Below is a small trained network, with its code and all its weights. Each question gives an input and a target symbol and asks what happens when units are switched off, that is, made to give their printed mean instead of their output.

import numpy as np


def w(rows, s, z=0):
    codes = np.array(rows[::2]) - 128.0
    scale = np.full(codes.shape[1], s)
    scale[-1] = z or s
    return codes * scale


def norm(h):
    return h / np.sqrt((h * h).mean(-1, keepdims=True) + 1e-5)


def f(y):
    return np.maximum(y, 0)


def softmax(a):
    e = np.exp(a - a.max(-1, keepdims=True))
    return e / e.sum(-1, keepdims=True)


def log_softmax(a):
    a = a - a.max(-1, keepdims=True)
    return a - np.log(np.exp(a).sum(-1, keepdims=True))


def net(x, mask):
    ids = ['ΔΞΦΩαβγεπτ'.index(c) for c in x.split()]
    T = len(ids)
    res = E[ids] + P[:T]
    u = 0
    for l in range(2):
        r = norm(res)
        for j in range(2):
            rows = slice(4 * j, 4 * j + 4)
            q, k, v = (r @ M[l][rows].T for M in (Q, K, V))
            z = softmax(np.where(np.tri(T) > 0, q @ k.T / 4**0.5, -1e9)) @ v
            o = O[l][rows]
            res = res + np.where(mask[u + j], z, o[:, -1]) @ o[:, :-1]
        u += 2
        y = f(norm(res) @ A[l][:, :-1].T + A[l][:, -1])
        res = res + np.where(mask[u : u + 8], y, B[l][:, -1]) @ B[l][:, :-1]
        u += 8
    return log_softmax(norm(res)[-1] @ U[:, :-1].T + U[:, -1])


Q, K, V, O, A, B = {}, {}, {}, {}, {}, {}
E = w([
[38,239,217],'Δ',
[162,144,99],'Ξ',
[169,82,206],'Φ',
[140,191,41],'Ω',
[30,190,49],'α',
[201,253,100],'β',
[77,137,78],'γ',
[61,97,120],'ε',
[132,135,117],'π',
[174,80,211],'τ',
],0.011)
P = w([
[135,158,97],'0',
[109,177,184],'1',
[127,145,110],'2',
[84,191,197],'3',
[120,145,108],'4',
[9,137,199],'5',
[118,146,106],'6',
[140,108,36],'7',
[122,148,107],'8',
[83,73,152],'9',
[120,152,104],'10',
],0.014)
Q[0] = w([
[75,163,162],'L0H1',
[131,85,131],'L0H1',
[128,109,110],'L0H1',
[144,113,166],'L0H1',
[100,95,77],'L0H2',
[255,120,173],'L0H2',
[144,145,118],'L0H2',
[47,96,93],'L0H2',
],0.014)
K[0] = w([
[9,133,53],'L0H1',
[26,255,155],'L0H1',
[205,78,157],'L0H1',
[218,73,231],'L0H1',
[146,56,57],'L0H2',
[129,174,153],'L0H2',
[224,228,168],'L0H2',
[128,179,59],'L0H2',
],0.0064)
V[0] = w([
[99,97,45],'L0H1',
[31,95,193],'L0H1',
[168,199,253],'L0H1',
[79,63,13],'L0H1',
[254,213,108],'L0H2',
[125,127,181],'L0H2',
[40,84,138],'L0H2',
[132,111,112],'L0H2',
],0.0088)
O[0] = w([
[139,126,44,113],'L0H1',
[171,70,182,139],'L0H1',
[104,208,173,238],'L0H1',
[49,225,192,48],'L0H1',
[156,93,198,252],'L0H2',
[112,254,35,116],'L0H2',
[148,85,199,93],'L0H2',
[212,73,169,70],'L0H2',
],0.0057,0.0017)
A[0] = w([
[58,115,167,146],'L0N1',
[108,168,2,247],'L0N2',
[14,110,43,135],'L0N3',
[179,147,218,5],'L0N4',
[53,170,224,249],'L0N5',
[90,17,41,20],'L0N6',
[149,198,239,208],'L0N7',
[188,53,4,100],'L0N8',
],0.0098,0.0027)
B[0] = w([
[158,195,108,181],'L0N1',
[170,163,176,254],'L0N2',
[208,129,163,228],'L0N3',
[109,41,130,168],'L0N4',
[69,118,76,246],'L0N5',
[69,109,122,159],'L0N6',
[119,172,69,235],'L0N7',
[9,161,143,165],'L0N8',
],0.011,0.0077)
Q[1] = w([
[112,112,104],'L1H1',
[129,122,68],'L1H1',
[49,128,150],'L1H1',
[198,123,135],'L1H1',
[150,76,112],'L1H2',
[132,11,187],'L1H2',
[225,141,22],'L1H2',
[186,176,201],'L1H2',
],0.012)
K[1] = w([
[249,87,153],'L1H1',
[213,143,66],'L1H1',
[105,205,43],'L1H1',
[107,97,198],'L1H1',
[114,96,113],'L1H2',
[164,1,85],'L1H2',
[241,231,233],'L1H2',
[198,119,132],'L1H2',
],0.0097)
V[1] = w([
[184,2,157],'L1H1',
[126,212,174],'L1H1',
[150,103,81],'L1H1',
[177,88,146],'L1H1',
[114,191,141],'L1H2',
[36,172,145],'L1H2',
[244,108,186],'L1H2',
[212,156,122],'L1H2',
],0.0094)
O[1] = w([
[61,59,115,10],'L1H1',
[87,139,153,180],'L1H1',
[108,113,197,120],'L1H1',
[254,173,155,83],'L1H1',
[135,42,114,181],'L1H2',
[188,95,194,172],'L1H2',
[155,95,135,93],'L1H2',
[95,23,152,145],'L1H2',
],0.0058,0.011)
A[1] = w([
[177,171,158,255],'L1N1',
[76,156,152,158],'L1N2',
[167,164,8,104],'L1N3',
[50,92,65,88],'L1N4',
[131,68,77,118],'L1N5',
[155,116,193,17],'L1N6',
[125,68,55,221],'L1N7',
[174,128,145,81],'L1N8',
],0.012,0.0029)
B[1] = w([
[97,27,122,254],'L1N1',
[34,220,202,214],'L1N2',
[30,67,126,210],'L1N3',
[211,118,163,203],'L1N4',
[118,77,96,162],'L1N5',
[54,50,158,150],'L1N6',
[198,121,17,180],'L1N7',
[169,116,1,156],'L1N8',
],0.0066,0.0065)
U = w([
[13,150,63,235],'Δ',
[33,129,179,212],'Ξ',
[125,79,42,131],'Φ',
[196,185,131,67],'Ω',
[213,117,99,153],'α',
[197,210,19,1],'β',
[104,46,167,69],'γ',
[50,3,128,68],'ε',
[135,72,160,64],'π',
[124,74,44,151],'τ',
],0.011,0.0044)

Each question gives the input, a string of symbols that net reads in full, and the target symbol t.
The units are the heads (4 rows each of Q, K, V and O) and the neurons (one row each of A and B). Each row of codes is followed by its name. A weight is (code - 128) times the scale printed after its matrix; where a second scale follows, it is the last column's (O, A, B and U).
mask holds one flag per unit, layer by layer, with each layer's heads first. A switched-off unit (its flag False) gives its mean, the last column of its rows in O or B, instead of its output. The means were averaged over made-up inputs and are rounded, as every weight is.
A unit's drop is (log p(t) with every unit on - log p(t) with that unit switched off) / (log p(t) with every unit on - log p(t) with every unit switched off).
The circuit of an input: a set's keep is (log p(t) with only the set's units on - log p(t) with every unit switched off) / (log p(t) with every unit on - log p(t) with every unit switched off). Starting from the 12 units with the biggest drops (on a tie, the unit counted first), units are removed one at a time, each time the one whose removal leaves the highest keep (on an exact tie, the one counted first), for as long as the keep stays at least 0.8.
units of the circuit, in order: the units of the circuit, biggest drop first
unit that matters most: the unit with the biggest drop
k most important neurons: the k neurons with the biggest drops, biggest first
top k neurons in layer l: the k neurons of layer l with the biggest drops, biggest first
heads that matter: for each layer, one digit per head in row order, 1 if its drop is at least 0.15 and else 0, layers parted by /
drop when u is switched off: that unit's drop, to one decimal
input α γ β Φ Φ π β τ, target Δ: units of the circuit, in order => [L0N8]
input τ τ γ π α α τ τ Ω, target Ω: units of the circuit, in order => [L0N2 L0N5]
input β τ π π Ω α α τ Φ γ Ω, target α: units of the circuit, in order => [L0N2 L0N5 L0N7 L1H2]
input τ β Δ Φ, target Δ: units of the circuit, in order => [L0N7 L0N5]
input τ τ Φ τ α, target α: heads that matter => 01 / 00
input Φ Φ Ω, target Ω: 4 most important neurons => [L0N7 L0N2 L0N5 L0N8]
input β Φ Φ β Δ α τ τ ε, target ε: top 3 neurons in layer 0 => [L0N3 L0N7 L0N6]
input Δ α α Ω ε, target ε: top 2 neurons in layer 0 => [L0N3 L0N6]
input α α β Ξ ε τ π τ τ Ω, target Ξ: heads that matter => 01 / 00
input γ α Ξ, target Ξ: heads that matter => 01 / 00
input Δ Φ ε Φ Ω α α ε, target Ξ: heads that matter => 00 / 00
input α γ Ξ, target Ξ: top 2 neurons in layer 0 => [L0N8 L0N7]
input Ω π Φ α τ Φ α β, target Δ: 2 most important neurons => [L0N3 L0N8]
input Δ Φ Δ Φ Ξ Ω Δ Φ, target Ξ: top neuron in layer 0 => [L0N8]
input Φ α α, target α: heads that matter => 00 / 00
input α α τ γ α ε α β, target Δ: top 2 neurons in layer 0 => [L0N8 L0N3]
input β α Ω τ γ Φ Φ α, target Ξ: drop when L0N8 is switched off => 1.2
input β Ω τ Φ π Δ α Ω, target Ξ: drop when L0N8 is switched off => 1.1
input β π τ Δ ε α Φ π, target Ξ: drop when L1N6 is switched off => 0.0
input Δ Ξ α π ε Φ, target Δ: unit that matters most => L0N5
